Here is a tiny trained network, its code and every weight. The questions are about switching its units off for an input and a class, where a switched-off unit gives its printed mean instead of its output.

import numpy as np


def w(rows, s, z=0):
    codes = np.array(rows[::2]) - 128.0
    scale = np.full(codes.shape[1], s)
    scale[-1] = z or s
    return codes * scale


def norm(h):
    return h / np.sqrt((h * h).mean(-1, keepdims=True) + 1e-5)


def f(y):
    return y / 2 * (1 + np.tanh(0.7978845608 * (y + 0.044715 * y**3)))


def log_softmax(a):
    a = a - a.max(-1, keepdims=True)
    return a - np.log(np.exp(a).sum(-1, keepdims=True))


def net(x, mask):
    res = np.array(x, float).reshape(1, 5) / 4 @ E
    u = 0
    for l in range(4):
        y = f(norm(res) @ A[l][:, :-1].T + A[l][:, -1])
        res = res + np.where(mask[u : u + 7], y, B[l][:, -1]) @ B[l][:, :-1]
        u += 7
    return log_softmax(norm(res)[-1] @ U[:, :-1].T + U[:, -1])


A, B = {}, {}
E = w([
[140,101,113,92,119,104,154,214,249,83,92],'x0',
[111,142,133,173,40,88,141,131,151,187,137],'x1',
[46,221,153,78,123,137,84,110,163,94,177],'x2',
[164,124,222,138,135,105,211,58,166,100,161],'x3',
[64,128,74,173,254,59,156,121,167,207,176],'x4',
],0.012)
A[0] = w([
[205,195,174,147,145,119,212,82,151,123,96,99],'0.n0',
[107,88,136,127,2,85,122,160,153,223,217,85],'0.n1',
[136,150,97,138,3,49,161,107,148,219,136,36],'0.n2',
[163,33,76,139,133,136,179,86,98,128,54,136],'0.n3',
[110,156,55,129,105,152,76,206,94,171,80,105],'0.n4',
[136,54,105,160,117,146,164,107,128,156,81,2],'0.n5',
[104,128,227,166,133,105,173,109,165,99,154,103],'0.n6',
],0.0069,0.008)
B[0] = w([
[77,102,80,86,111,191,140,113,119,171,76,193],'0.n0',
[120,168,136,189,195,249,135,139,147,79,87,209],'0.n1',
[92,155,216,253,178,165,104,181,104,79,52,176],'0.n2',
[126,241,164,71,141,75,82,134,134,160,137,255],'0.n3',
[90,83,139,54,127,203,183,61,154,211,78,251],'0.n4',
[149,190,143,98,113,81,138,128,90,131,74,114],'0.n5',
[88,112,86,84,135,165,97,94,139,193,60,206],'0.n6',
],0.011,0.0036)
A[1] = w([
[135,111,198,134,129,117,193,88,160,135,140,21],'1.n0',
[123,71,135,131,103,95,140,184,207,105,108,29],'1.n1',
[251,110,108,175,133,110,151,139,104,192,98,44],'1.n2',
[123,113,124,158,116,130,126,106,61,138,156,38],'1.n3',
[139,106,208,117,139,128,185,93,141,126,124,18],'1.n4',
[162,107,120,93,228,158,121,131,92,66,112,1],'1.n5',
[112,113,148,165,113,129,117,86,48,152,158,37],'1.n6',
],0.013,0.0071)
B[1] = w([
[90,113,8,112,111,186,97,78,123,85,39,165],'1.n0',
[200,218,68,103,198,190,208,143,42,102,165,254],'1.n1',
[70,156,224,40,146,48,89,175,144,82,66,246],'1.n2',
[180,169,114,90,167,137,170,161,112,93,124,155],'1.n3',
[108,129,74,111,111,151,57,105,118,173,20,164],'1.n4',
[58,144,208,253,132,209,155,177,162,88,84,225],'1.n5',
[216,194,55,99,158,177,208,199,176,120,131,217],'1.n6',
],0.012,0.0035)
A[2] = w([
[145,42,151,129,82,101,131,123,125,111,197,2],'2.n0',
[113,93,65,120,105,132,76,180,98,147,121,5],'2.n1',
[168,161,140,174,119,115,89,80,60,168,140,102],'2.n2',
[105,196,117,137,97,140,112,100,152,118,160,19],'2.n3',
[202,87,152,118,4,152,114,151,118,79,128,41],'2.n4',
[151,131,155,132,119,117,171,61,156,120,127,69],'2.n5',
[94,190,125,97,108,139,88,98,160,107,196,14],'2.n6',
],0.014,0.0067)
B[2] = w([
[64,149,68,167,123,219,146,248,136,69,24,124],'2.n0',
[108,106,68,112,166,184,127,109,140,140,61,142],'2.n1',
[171,113,95,119,148,209,217,190,148,47,159,141],'2.n2',
[149,43,146,76,209,81,122,213,118,48,20,171],'2.n3',
[115,182,100,245,249,65,2,20,61,185,224,253],'2.n4',
[147,147,29,123,92,203,118,137,83,163,37,124],'2.n5',
[168,60,221,59,111,36,160,206,121,104,55,207],'2.n6',
],0.0092,0.0045)
A[3] = w([
[130,165,94,228,44,91,134,153,123,139,135,96],'3.n0',
[114,66,89,94,123,165,83,111,138,217,107,98],'3.n1',
[103,37,78,205,170,23,188,130,167,167,184,85],'3.n2',
[98,109,78,140,90,148,100,194,88,166,119,4],'3.n3',
[97,168,192,251,152,161,139,126,133,127,90,45],'3.n4',
[169,121,123,207,58,73,176,161,102,177,111,48],'3.n5',
[174,199,88,68,120,161,163,150,149,118,193,60],'3.n6',
],0.011,0.0038)
B[3] = w([
[113,108,180,120,193,117,144,133,120,18,111,130],'3.n0',
[139,73,111,110,46,113,179,53,122,108,118,213],'3.n1',
[127,198,137,185,128,116,41,18,53,105,178,181],'3.n2',
[104,212,78,121,136,175,91,120,142,65,24,136],'3.n3',
[111,50,127,135,69,129,149,149,164,96,186,255],'3.n4',
[126,186,146,129,184,224,134,159,117,88,8,120],'3.n5',
[214,127,167,130,99,119,199,116,113,152,175,203],'3.n6',
],0.012,0.0069)
U = w([
[207,195,58,86,172,211,218,179,107,119,164,147],'0',
[62,86,24,88,89,197,120,75,128,165,32,155],'1',
[39,120,194,252,146,224,118,188,145,74,106,113],'2',
[115,158,107,187,161,85,24,65,74,160,200,171],'3',
[99,123,209,26,128,28,115,194,117,128,64,110],'4',
[150,23,184,118,24,70,190,115,133,184,238,185],'5',
[149,64,115,155,50,76,119,175,152,241,166,2],'6',
],0.014,0.008)

Each question gives the input, the list of numbers given to net, and the class t.
The units are the neurons (one row each of A and B). Each row of codes is followed by its name. A weight is (code - 128) times the scale printed after its matrix; where a second scale follows, it is the last column's (A, B and U).
mask holds one flag per neuron, layer by layer. A switched-off neuron (its flag False) gives its mean, the last column of its row in B, instead of its output. The means were averaged over made-up inputs and are rounded, as every weight is.
A unit's drop is (log p(t) with every unit on - log p(t) with that unit switched off) / (log p(t) with every unit on - log p(t) with every unit switched off).
The circuit of an input: a set's keep is (log p(t) with only the set's units on - log p(t) with every unit switched off) / (log p(t) with every unit on - log p(t) with every unit switched off). Starting from the 12 units with the biggest drops (on a tie, the unit counted first), units are removed one at a time, each time the one whose removal leaves the highest keep (on an exact tie, the one counted first), for as long as the keep stays at least 0.8.
units of the circuit, in order: the units of the circuit, biggest drop first
unit that matters most: the unit with the biggest drop
top k neurons: the k neurons with the biggest drops, biggest first
drop when u is switched off: that unit's drop, to one decimal
input [-3,-6,-6,4,2], class 2: units of the circuit, in order => (1.n5)
input [6,-8,7,-3,-8], class 2: units of the circuit, in order => (1.n5, 0.n3)
input [-4,-6,0,5,5], class 2: top 2 neurons => (1.n5, 0.n4)
input [-7,5,-5,8,8], class 1: units of the circuit, in order => (1.n0, 2.n5)
input [-3,5,5,4,0], class 2: top 3 neurons => (0.n1, 0.n2, 0.n4)
input [-1,-5,2,4,1], class 2: top 3 neurons => (1.n5, 0.n4, 3.n6)
input [-1,1,3,0,-4], class 3: units of the circuit, in order => (2.n4, 0.n3)
input [2,-7,-8,-3,5], class 4: top 3 neurons => (1.n2, 0.n3, 0.n1)
input [-7,7,-7,-1,5], class 0: top 2 neurons => (1.n6, 1.n3)
input [-4,8,8,-2,-8], class 2: top 2 neurons => (0.n1, 2.n4)
input [8,3,8,0,-4], class 0: top 4 neurons => (1.n1, 0.n3, 3.n6, 1.n2)
input [6,-7,8,-3,4], class 4: top 3 neurons => (0.n1, 2.n6, 0.n2)
input [-6,1,2,5,-4], class 0: top 2 neurons => (0.n4, 1.n6)
input [0,4,-8,-5,8], class 3: top 2 neurons => (3.n2, 2.n6)
input [0,-6,7,2,2], class 4: top 3 neurons => (2.n6, 0.n1, 0.n2)
input [7,3,-6,5,5], class 0: unit that matters most => 1.n1
input [0,7,0,-4,7], class 2: top 3 neurons => (0.n2, 0.n1, 2.n4)
input [4,5,-2,4,-4], class 2: top 3 neurons => (0.n2, 0.n4, 0.n1)
input [-2,-5,6,-5,-6], class 3: top 2 neurons => (0.n3, 2.n4)
input [5,-3,-4,7,-3], class 1: units of the circuit, in order => (1.n4)
input [-6,3,3,3,0], class 0: drop when 1.n4 is switched off => 0.0
input [1,3,6,6,2], class 1: drop when 0.n3 is switched off => 0.2
input [-5,-1,8,-3,7], class 4: drop when 2.n6 is switched off => 1.0
input [-6,2,-6,6,-8], class 3: drop when 1.n1 is switched off => 0.1
